Here is a tiny trained network, its code and every weight. The questions are about switching its units off for an input and a target symbol, where a switched-off unit gives its printed mean instead of its output.

import numpy as np


def w(rows, s, z=0):
    codes = np.array(rows[::2]) - 128.0
    scale = np.full(codes.shape[1], s)
    scale[-1] = z or s
    return codes * scale


def norm(h):
    return h / np.sqrt((h * h).mean(-1, keepdims=True) + 1e-5)


def f(y):
    return y / 2 * (1 + np.tanh(0.7978845608 * (y + 0.044715 * y**3)))


def softmax(a):
    e = np.exp(a - a.max(-1, keepdims=True))
    return e / e.sum(-1, keepdims=True)


def log_softmax(a):
    a = a - a.max(-1, keepdims=True)
    return a - np.log(np.exp(a).sum(-1, keepdims=True))


def net(x, mask):
    ids = ['βδζηλμξπστφψω'.index(c) for c in x.split()]
    T = len(ids)
    res = E[ids] + P[:T]
    r = norm(res)
    for j in range(3):
        rows = slice(3 * j, 3 * j + 3)
        q, k, v = (r @ M[0][rows].T for M in (Q, K, V))
        z = softmax(np.where(np.tri(T) > 0, q @ k.T / 3**0.5, -1e9)) @ v
        o = O[0][rows]
        res = res + np.where(mask[j], z, o[:, -1]) @ o[:, :-1]
    y = f(norm(res) @ A[0][:, :-1].T + A[0][:, -1])
    res = res + np.where(mask[3:15], y, B[0][:, -1]) @ B[0][:, :-1]
    return log_softmax(norm(res)[-1] @ U[:, :-1].T + U[:, -1])


Q, K, V, O, A, B = {}, {}, {}, {}, {}, {}
E = w([
[145,143,84,109,154,162,106],'β',
[109,100,159,250,156,131,136],'δ',
[141,174,122,153,119,99,132],'ζ',
[128,148,81,138,160,157,127],'η',
[144,159,89,141,132,127,144],'λ',
[111,132,116,145,89,112,135],'μ',
[159,43,5,140,181,133,187],'ξ',
[87,126,143,103,172,113,93],'π',
[116,158,99,177,116,109,168],'σ',
[157,161,86,131,153,150,121],'τ',
[208,101,171,148,80,73,96],'φ',
[80,103,113,117,113,151,88],'ψ',
[125,75,57,159,168,42,50],'ω',
],0.02)
P = w([
[134,72,254,94,131,90,176],'0',
[66,238,34,121,59,194,116],'1',
[87,210,45,128,40,152,115],'2',
[110,200,44,125,65,160,102],'3',
[135,204,46,125,90,160,94],'4',
[144,185,53,123,106,151,92],'5',
[131,169,61,131,99,126,102],'6',
[147,166,69,144,100,106,115],'7',
[150,149,77,132,127,122,98],'8',
[159,146,78,139,132,106,108],'9',
[159,142,81,138,133,95,108],'10',
[155,132,74,139,153,103,95],'11',
],0.008)
Q[0] = w([
[156,123,188,93,125,139,168],'H1',
[160,182,123,141,105,147,92],'H1',
[162,66,136,152,179,58,106],'H1',
[116,128,81,160,117,130,86],'H2',
[129,183,208,127,102,251,158],'H2',
[131,114,140,85,98,143,188],'H2',
[79,95,170,108,124,190,111],'H3',
[65,213,137,125,95,158,68],'H3',
[164,119,166,98,109,160,198],'H3',
],0.014)
K[0] = w([
[56,220,102,78,42,184,88],'H1',
[182,87,137,174,162,107,123],'H1',
[118,87,227,67,189,103,164],'H1',
[188,110,189,143,127,101,150],'H2',
[115,184,1,137,64,140,94],'H2',
[115,139,37,230,71,149,23],'H2',
[139,121,74,203,105,179,126],'H3',
[103,183,122,130,139,111,49],'H3',
[126,173,29,153,65,184,107],'H3',
],0.0099)
V[0] = w([
[80,131,173,235,238,93,53],'H1',
[92,169,126,180,110,202,182],'H1',
[101,22,2,91,143,80,191],'H1',
[151,172,156,150,14,74,149],'H2',
[144,165,143,213,230,67,203],'H2',
[215,184,140,64,175,124,75],'H2',
[51,153,51,63,155,117,113],'H3',
[160,35,93,142,30,224,90],'H3',
[66,195,220,70,166,111,112],'H3',
],0.0081)
O[0] = w([
[89,151,145,215,99,132,68,255],'H1',
[149,123,183,180,199,132,241,24],'H1',
[171,87,57,132,202,95,127,239],'H1',
[247,117,203,124,144,102,75,81],'H2',
[135,181,160,176,206,40,152,163],'H2',
[119,219,159,67,82,103,154,118],'H2',
[106,73,171,111,173,123,149,168],'H3',
[130,86,144,174,23,71,186,100],'H3',
[59,91,152,82,130,186,54,132],'H3',
],0.011,0.0078)
A[0] = w([
[116,158,149,101,174,22,112,127],'N1',
[130,137,180,110,189,74,149,103],'N2',
[153,128,133,2,54,104,76,152],'N3',
[74,36,133,158,92,21,150,146],'N4',
[90,221,105,34,63,192,91,149],'N5',
[121,207,148,141,190,87,104,117],'N6',
[120,125,154,42,216,172,69,163],'N7',
[57,166,121,138,142,168,100,149],'N8',
[103,83,249,112,105,107,208,255],'N9',
[231,78,174,128,182,183,148,168],'N10',
[45,103,222,173,47,173,62,138],'N11',
[124,229,148,115,162,25,192,117],'N12',
],0.01,0.0076)
B[0] = w([
[104,199,78,69,81,180,148,224],'N1',
[113,100,55,96,166,167,82,134],'N2',
[172,160,80,175,101,119,181,199],'N3',
[168,183,88,165,145,205,93,230],'N4',
[120,124,171,156,135,40,147,233],'N5',
[117,139,163,148,97,217,97,234],'N6',
[106,43,143,126,25,86,131,208],'N7',
[143,93,189,192,133,85,111,255],'N8',
[200,2,172,64,117,251,167,137],'N9',
[96,91,177,65,160,3,152,150],'N10',
[175,149,128,138,111,141,168,201],'N11',
[144,94,76,104,73,200,131,178],'N12',
],0.0095,0.0054)
U = w([
[86,123,158,95,81,25,213,239],'β',
[150,158,229,241,138,154,141,143],'δ',
[164,165,241,65,95,146,54,91],'ζ',
[16,159,132,103,189,186,171,56],'η',
[167,163,143,3,159,179,105,177],'λ',
[200,53,196,101,130,58,115,66],'μ',
[165,95,58,99,184,83,198,3],'ξ',
[33,56,241,88,103,92,63,44],'π',
[174,116,191,114,216,90,144,177],'σ',
[95,200,161,50,53,158,134,7],'τ',
[245,165,171,120,22,81,135,118],'φ',
[161,16,121,133,32,180,135,29],'ψ',
[119,155,76,140,101,69,45,245],'ω',
],0.011,0.0031)

Each question gives the input, a string of symbols that net reads in full, and the target symbol t.
The units are the heads (3 rows each of Q, K, V and O) and the neurons (one row each of A and B). Each row of codes is followed by its name. A weight is (code - 128) times the scale printed after its matrix; where a second scale follows, it is the last column's (O, A, B and U).
mask holds one flag per unit, heads first, then neurons. A switched-off unit (its flag False) gives its mean, the last column of its rows in O or B, instead of its output. The means were averaged over made-up inputs and are rounded, as every weight is.
A unit's drop is (log p(t) with every unit on - log p(t) with that unit switched off) / (log p(t) with every unit on - log p(t) with every unit switched off).
The circuit of an input: a set's keep is (log p(t) with only the set's units on - log p(t) with every unit switched off) / (log p(t) with every unit on - log p(t) with every unit switched off). Starting from the 12 units with the biggest drops (on a tie, the unit counted first), units are removed one at a time, each time the one whose removal leaves the highest keep (on an exact tie, the one counted first), for as long as the keep stays at least 0.8.
circuit, biggest first: the units of the circuit, biggest drop first
unit that matters most: the unit with the biggest drop
k most important neurons: the k neurons with the biggest drops, biggest first
which heads matter: for each layer, one digit per head in row order, 1 if its drop is at least 0.15 and else 0, layers parted by /
drop when u is switched off: that unit's drop, to one decimal
input ψ ψ ω ω ψ π, target π: circuit, biggest first -> (H3)
input ψ σ η β, target ψ: which heads matter -> 011
input ξ ω ω μ ψ ω ζ β ξ η, target ξ: which heads matter -> 100
input β ω ω, target β: which heads matter -> 110
input ψ β ψ ξ ψ ω η ω β, target ψ: which heads matter -> 010
input η β ω ψ β ψ δ τ ψ, target δ: which heads matter -> 100
input φ λ ω η λ β, target φ: which heads matter -> 010
input β ω ξ ω ψ π β η λ, target β: circuit, biggest first -> (H2 N5)
input δ ω ψ λ ω ψ ω ψ ψ β φ, target δ: which heads matter -> 110
input ψ η δ δ, target ψ: which heads matter -> 011
input π ω ω η μ, target π: circuit, biggest first -> (H3 N7)
input η ξ ω ω δ ω π, target η: which heads matter -> 110
input β π ω β β ω τ, target β: which heads matter -> 010
input δ ω ω η β ω ζ δ λ, target δ: circuit, biggest first -> (H1)
input τ ψ η ω β β ζ δ β ψ ω, target τ: circuit, biggest first -> (H2 H1 N1)
input σ η λ, target σ: circuit, biggest first -> (H2 H1)
input β ω β ω ω ω ω ψ β δ, target β: circuit, biggest first -> (H2 H1 N5)
input τ ω τ ξ ω ω ω ω ψ ψ, target τ: circuit, biggest first -> (H2 N1)
input β ω ψ ω λ φ δ ψ ψ, target β: 2 most important neurons -> (N5 N6)
input λ ω σ β ψ ξ β, target ξ: unit that matters most -> H1
input δ ψ η ψ φ λ ω π ψ, target δ: circuit, biggest first -> (H1 H2)
input β ω η β δ ω ζ, target β: which heads matter -> 010
input τ β ψ β ζ φ ψ ψ η, target τ: 2 most important neurons -> (N12 N6)
input π δ π ω ω τ ω ψ σ ψ ψ σ, target π: drop when H3 is switched off -> 0.8
input ψ φ ψ ω μ ω δ π λ β ψ, target ψ: drop when H2 is switched off -> 1.0
input β β σ β, target β: drop when N5 is switched off -> 0.2
input η ω π ω ω λ, target η: drop when H2 is switched off -> 1.1
input ψ ω ψ σ ψ μ ω δ η, target ψ: circuit, biggest first -> (H2)
